Each row is followed by its group and then its class within the group.
[ 1.80 -0.61 -1.13  0.47 -2.32  0.14 -6.13 -0.68  4.62  0.98  3.36  1.42
 -0.81  1.24 -1.13 -0.86 -1.06 -1.52 -2.83 -0.32 -0.11 -4.09  2.11  0.85
 -0.01  0.47  2.03  1.01  2.61 -0.32  2.93 -1.44  2.91 -2.25  2.37 -3.27
  1.55  1.23  2.58 -0.70  1.48  3.07] => (11).Rr
[-1.82  1.54 -1.19  0.84 -0.23 -3.98 -0.06 -6.84  1.14 -1.22 -1.03 -1.55
  6.56  2.93  0.57 -1.47  2.04  3.28 -0.72 -0.25  2.48  0.37 -5.28  1.48
  2.17 -3.13 -0.06  1.22  2.55 -3.62  3.02 -0.37 -4.49 -1.29  3.19 -1.69
 -3.27 -3.10  3.50 -2.49 -1.87 -1.79] => (12).Lh
[-0.42 -0.75 -1.46 -1.61 -1.75 -1.88 -2.55  0.05  2.98  3.42 -1.54 -0.88
 -3.75  1.33 -1.11 -1.36 -5.50 -2.74 -2.18 -2.11 -3.03 -2.65  2.55  2.35
  0.41  2.58  0.41  1.21 -1.34 -0.23  4.33 -1.10  3.22 -2.12  2.54 -4.99
  0.55 -3.65 -0.14  1.80  0.97  3.70] => (11).nm
[ 1.95  0.64  0.73  1.82  0.13 -1.40  1.30  0.96  0.09 -1.57 -3.02 -0.64
 -2.73 -2.47 -0.46  1.99 -1.22  0.32 -2.69 -2.38 -1.74  3.36  1.79  4.69
  1.02 -1.08  0.34 -2.13 -2.18  0.53 -0.56  1.58  1.31 -0.77  2.87  1.11
  3.57 -2.68 -1.86  1.96 -1.25 -4.28] => (11).Zz
[ 2.73  0.22  0.70  0.70 -2.84 -0.78  0.13 -0.12  0.16  0.19 -1.26 -0.50
 -4.59  0.66 -0.51 -0.56 -0.34 -1.36 -4.84 -1.70 -1.89  1.27  2.49  3.86
  0.18 -0.12  0.18 -0.57 -1.27 -0.06 -0.50  0.20  1.74 -0.40  2.41 -1.09
  3.38 -1.67 -1.09  0.97 -0.37 -2.42] => (11).Zz
[-2.17 -0.77  0.62 -1.47 -2.51 -1.68 -1.54 -0.27  1.45  0.31  0.68 -1.33
 -1.08  0.38 -0.66 -3.03 -5.36 -4.75 -0.45  0.68  0.39 -4.01  1.76  2.66
  0.69  0.40  1.55  0.29 -0.63 -0.88  1.53  0.65  2.86 -2.49  1.92 -2.36
 -2.87  0.64 -0.64  2.34  0.56  0.05] => (11).Rr
[-0.33 -0.74  0.81  0.57 -1.62 -0.80  1.00 -0.74  2.41 -2.87  2.19 -0.61
  1.63 -0.10 -1.07  0.02 -1.23 -3.27 -1.70 -0.51  1.98 -0.92  1.81  3.36
  1.91 -3.24  1.46  0.35  0.12 -0.99  2.72  1.37  1.74 -1.77  2.35  0.01
 -0.94 -0.13 -0.05  1.55  1.33 -2.60] => (11).Rr
[-2.90  2.98 -1.86 -0.08 -3.00 -4.53 -4.68 -2.98  3.10 -0.53  0.31 -0.97
  2.91  4.02 -0.18 -5.59 -0.68  0.06 -2.45 -1.52  2.50 -3.63 -2.27  1.96
  0.74 -1.16  0.58  0.79  3.46 -3.55  4.24  0.83 -2.47 -2.44  3.92 -4.57
 -4.71 -0.85  3.30 -3.48  0.15 -0.40] => (12).Lh
[-2.46  2.36 -1.77  0.07 -2.43 -2.17 -2.75 -2.01  3.18 -1.29  1.65  0.43
  2.85  1.73 -1.62 -4.36 -3.22 -3.09 -3.18 -0.93  1.15 -1.04  0.15  3.69
 -0.39 -2.31  0.10  0.18  3.80 -1.35  4.12  1.00  0.01 -2.13  4.03 -3.11
 -2.40 -0.37  1.75 -1.14 -0.65 -1.22] => (12).Pp
[ 1.11  0.57 -1.31 -1.17 -2.22  1.81  2.08 -0.86  2.97  0.90  2.55  0.88
  2.67  1.58 -0.76  0.12 -0.12  0.08  0.06 -1.24  0.39 -2.90  1.12  0.22
 -0.65 -1.58  0.63  3.12 -2.50  1.15  3.78 -0.19 -0.84 -0.13  3.46 -2.24
  1.32 -0.32  0.64 -0.16  0.95  3.08] => (11).Rr
[ 1.49  3.95 -5.09  0.81  2.78 -2.54 -5.71  1.14  4.15  1.90 -1.65  0.53
 -1.93  3.14  1.03 -5.78 -0.50  3.71  0.19  0.18 -0.16  1.52 -1.93  0.95
 -1.26  2.86  0.50 -1.81  3.19 -1.73  3.05 -0.94 -1.39 -0.83  0.74 -5.13
 -1.45 -2.13  4.26 -4.42  0.90  3.57] => (12).bt
[-0.45  1.38  0.84  1.58 -1.63 -1.58 -1.35 -2.19  2.42 -0.26 -0.19 -0.58
  0.41 -0.18 -0.35 -0.43 -1.79 -0.97 -3.35 -0.90 -0.20 -2.24 -0.65  4.24
 -0.01 -0.99  1.37 -0.15 -1.35  0.81  1.26  0.51  0.81 -1.11  5.90 -2.10
 -1.58 -0.07 -0.71  0.54  0.49 -1.73] => (11).Rr
[ 0.06  3.21 -1.73  0.45 -2.17 -1.78 -0.71 -1.45  3.98  0.12  0.37 -0.08
  1.23  3.14 -0.62 -2.57  1.15  1.37 -2.85 -2.39  0.43 -1.12  0.79  3.09
 -0.64 -2.07  0.55  0.00  1.09 -0.79  4.72  0.85 -1.31 -0.68  4.55 -1.09
  0.18 -1.99  1.82 -2.59  0.71 -1.54] => (11).Zz
[-1.71  2.94 -1.02 -2.55 -3.75 -1.74 -0.32 -1.65  0.84  1.59  0.16 -0.13
  1.75  2.77 -1.14 -4.21 -2.24 -1.05 -2.26 -1.21  0.14 -1.52  1.11  2.23
 -0.54 -1.44 -0.14  2.87  0.37 -0.95  3.21  0.65 -1.06 -1.57  3.49 -0.96
 -0.25  0.28  0.75 -1.26  0.74 -1.44] => (11).Zz
[ 0.35  0.53  1.16  0.01  0.12 -0.24  2.71  0.37 -0.85 -1.41 -0.84 -0.42
 -0.26 -1.37  0.22 -0.99 -0.20 -2.08 -1.82  0.46  0.13  2.80  0.65  3.27
  0.16 -1.07  0.62  0.37 -0.68  1.46 -1.60  0.70  0.33 -0.92  1.38 -0.98
 -0.77  0.16 -2.51  1.97 -0.82 -2.82] => (11).Zz
[-0.44  1.52 -1.57 -1.37  1.20 -4.09  0.46  0.05  1.27  0.62 -1.20 -1.11
  1.93  1.87  0.22 -3.16 -2.75 -2.21 -0.07 -0.04  1.91  1.13 -0.37  3.31
  1.00 -3.23 -0.06 -0.49  2.58 -1.91  1.46  0.49  0.53 -1.31 -0.28 -0.82
 -0.42 -0.39  2.09 -0.50 -0.88 -2.24] => (17).Pf
[ 2.40 -0.05 -1.34 -1.75 -3.98 -1.38  1.95 -0.23  2.15  1.14  0.52 -1.02
 -1.42  2.27 -1.26 -1.16 -1.26 -1.50 -2.64 -2.10 -1.00  0.43  3.39  3.50
  1.03 -1.04  0.58  1.69 -1.49 -0.54  4.67 -0.28  1.14 -1.62  2.84 -1.68
  2.48 -2.62  0.52  0.63 -0.57  0.09] => (11).nm
[-0.85 -0.05  0.46  0.80  1.40  0.03 -0.25  1.10  0.70 -2.72 -0.70 -0.45
  0.92 -0.79  0.13  0.09  3.80  1.83  0.64 -0.20  0.13  2.85  0.36 -0.98
  1.10  0.29  0.06 -0.32  1.80  0.26  1.86  0.92 -2.33 -0.71 -0.83  0.56
 -2.26 -2.57 -0.49 -0.43 -1.38 -0.49] => (12).bt
[-1.35 -0.17 -0.78 -2.74 -3.78 -1.15  0.49 -1.61  1.02 -1.23  0.48 -0.44
  3.50  0.84 -1.98 -0.43 -3.28 -1.66 -0.13 -3.20  0.80 -2.95  1.10  1.23
  1.70 -1.78 -0.05  2.81 -0.82 -1.28  3.96  1.07 -1.10 -1.88  3.01 -0.44
  0.48 -0.38  0.96  0.66  0.21  0.59] => (11).nm
[-0.43 -0.03 -0.30  4.03  0.28  2.82 -4.21  0.43  1.06 -2.69  2.16  2.26
 -2.09 -1.53 -1.22 -0.59 -0.34  2.24 -1.54  0.09 -1.73  1.93  2.01 -1.23
  0.25  1.56 -0.40 -4.57  0.95 -1.98  0.89  1.49 -0.54 -1.37  2.26  2.21
  0.15 -1.84  1.43  0.68 -1.36 -0.19] => (12).Pp
[ 1.50 -1.45 -0.64 -1.53 -1.77 -3.50 -0.96 -0.65  2.51  3.27 -1.76 -1.35
 -2.32  2.06 -1.26  1.55 -2.98 -2.74 -3.00 -1.21 -2.09 -3.23  2.88  2.87
  2.47 -0.65  0.61  3.05  0.32  0.04  1.04 -1.83  3.68 -3.25  2.95 -4.13
  4.40 -5.44 -0.01  2.88  0.38  0.83] => (11).nm
[-2.72  2.23 -2.30  1.37  4.09 -2.34 -4.07  1.72  2.15 -1.66 -2.12 -0.37
 -1.58 -1.55  0.61 -4.45 -4.85 -1.28  1.77 -0.23  0.23  1.79 -1.01  2.62
 -0.93  1.53  0.52 -4.06  2.23 -1.57  1.72  2.24  1.17 -0.73 -0.01 -3.27
 -5.53 -1.07  0.65 -0.10 -0.15  0.19] => (12).bt
[-2.34 -1.01  0.49 -0.39 -6.02  0.85 -0.88 -3.82  2.26 -0.37  3.49 -0.23
  4.87  3.15 -2.04  0.67  4.69  2.08 -2.74  0.12 -0.18 -2.65  0.75 -2.40
  1.91 -0.79  0.02  4.05  1.00  0.67  5.99 -1.06 -3.23 -2.53  3.84  0.42
 -1.61 -2.28  1.46 -1.20 -0.89  0.20] => (11).nm
[ 2.28 -1.21  0.18 -2.61 -3.91 -1.24  2.89  0.41  0.19  0.56 -1.05 -2.03
 -3.83  2.40 -0.44  0.81 -1.10 -3.55 -1.80 -2.72 -0.25 -2.46  3.87  1.91
  0.81 -1.10  0.60  2.75 -3.15 -1.03  0.42  0.82  1.74 -0.66  1.70 -1.56
  3.71 -2.93 -1.79  1.74  0.81  0.68] => (11).nm
[-3.20  3.13 -3.25 -0.42 -2.93  0.31 -3.43 -2.72  3.09 -1.11  3.75  1.93
  5.23  2.09 -2.01 -4.75 -2.94 -2.01 -0.13 -1.75  2.09 -2.03 -0.75  1.35
 -1.10 -1.60 -0.38  0.84  3.96 -1.68  5.68  1.21 -2.06 -0.82  3.39 -3.14
 -3.71  1.82  3.32 -3.11 -0.11  1.99] => (12).Pp
[-1.17  2.93 -1.17  0.69 -1.13 -2.30 -3.64 -2.36  2.33 -2.67  0.51  1.10
  5.06  0.55 -0.57 -3.08  1.63 -0.59 -2.97  0.38  3.02  0.84 -2.50  2.59
  0.97 -2.75  1.15  2.53  5.76 -0.83  1.26  0.61 -2.77 -2.23  4.64 -4.78
 -2.76  0.06  1.99 -2.14 -1.49 -1.12] => (12).Lh
[-0.98  0.03  0.93  0.29 -2.72  0.77 -0.65 -1.16  2.82 -2.33  3.27  0.31
  2.15  0.08 -0.77 -2.08 -1.27 -2.29 -2.97  0.62  0.59 -1.78  2.44  2.55
  1.37 -1.39  1.62  1.63 -0.58  0.41  3.11  0.35  0.52 -2.93  4.87 -2.18
 -2.39 -0.82 -0.47  2.00 -0.08 -0.46] => (11).Rr
[-3.67  3.02 -0.18 -0.64  0.20 -2.99 -0.29 -0.60 -0.90 -1.74 -1.40 -0.91
  3.15  0.52 -0.07 -3.36 -0.71 -2.73 -1.71 -0.16  2.35  0.69 -0.87  0.96
  0.93 -2.54 -0.47 -0.14  4.96 -2.79 -2.30  2.46 -1.92 -1.67  1.61 -1.59
 -2.94 -1.52 -0.01 -0.45 -1.28 -3.80] => (12).Lh
[-1.59  2.40 -2.09  0.02 -0.97  0.75 -2.76 -0.58  1.81 -2.36  0.81  0.95
  3.50  0.92 -1.08 -1.32  1.63  2.68  0.43 -1.13  1.22 -2.52 -0.35 -2.38
 -0.17 -0.26 -0.01  0.46  1.38 -1.97  1.30  1.72 -3.04 -1.07  2.76 -0.21
 -1.37 -0.71  1.90 -2.19  0.91  1.43] => (12).Pp
[ 1.99  0.60 -0.80 -0.02 -1.22  1.86  2.88  0.03  2.02 -0.16  2.58  0.92
  2.72  0.73 -0.58  0.86  2.00  0.61 -0.40 -0.62 -0.03  0.48  1.26  0.90
 -0.12 -0.98  0.48  2.99 -1.50  1.96  2.64 -0.28 -1.33  0.15  2.64 -0.92
  0.97 -1.08  0.08  0.32 -0.10  1.33] => (11).Rr
[ 0.11  2.00 -1.64  1.44 -0.42  0.70 -1.94 -0.67  1.89 -0.75  2.05  0.79
  0.58  1.90  0.14 -2.99  0.63  0.39 -1.00 -0.38  1.21 -1.46 -0.07  0.28
 -1.30 -0.48  0.73 -0.21  2.01 -1.86  0.98  1.16 -1.65  0.14  2.16 -1.64
 -1.68  0.56  2.17 -2.45  0.38  0.74] => (12).Pp
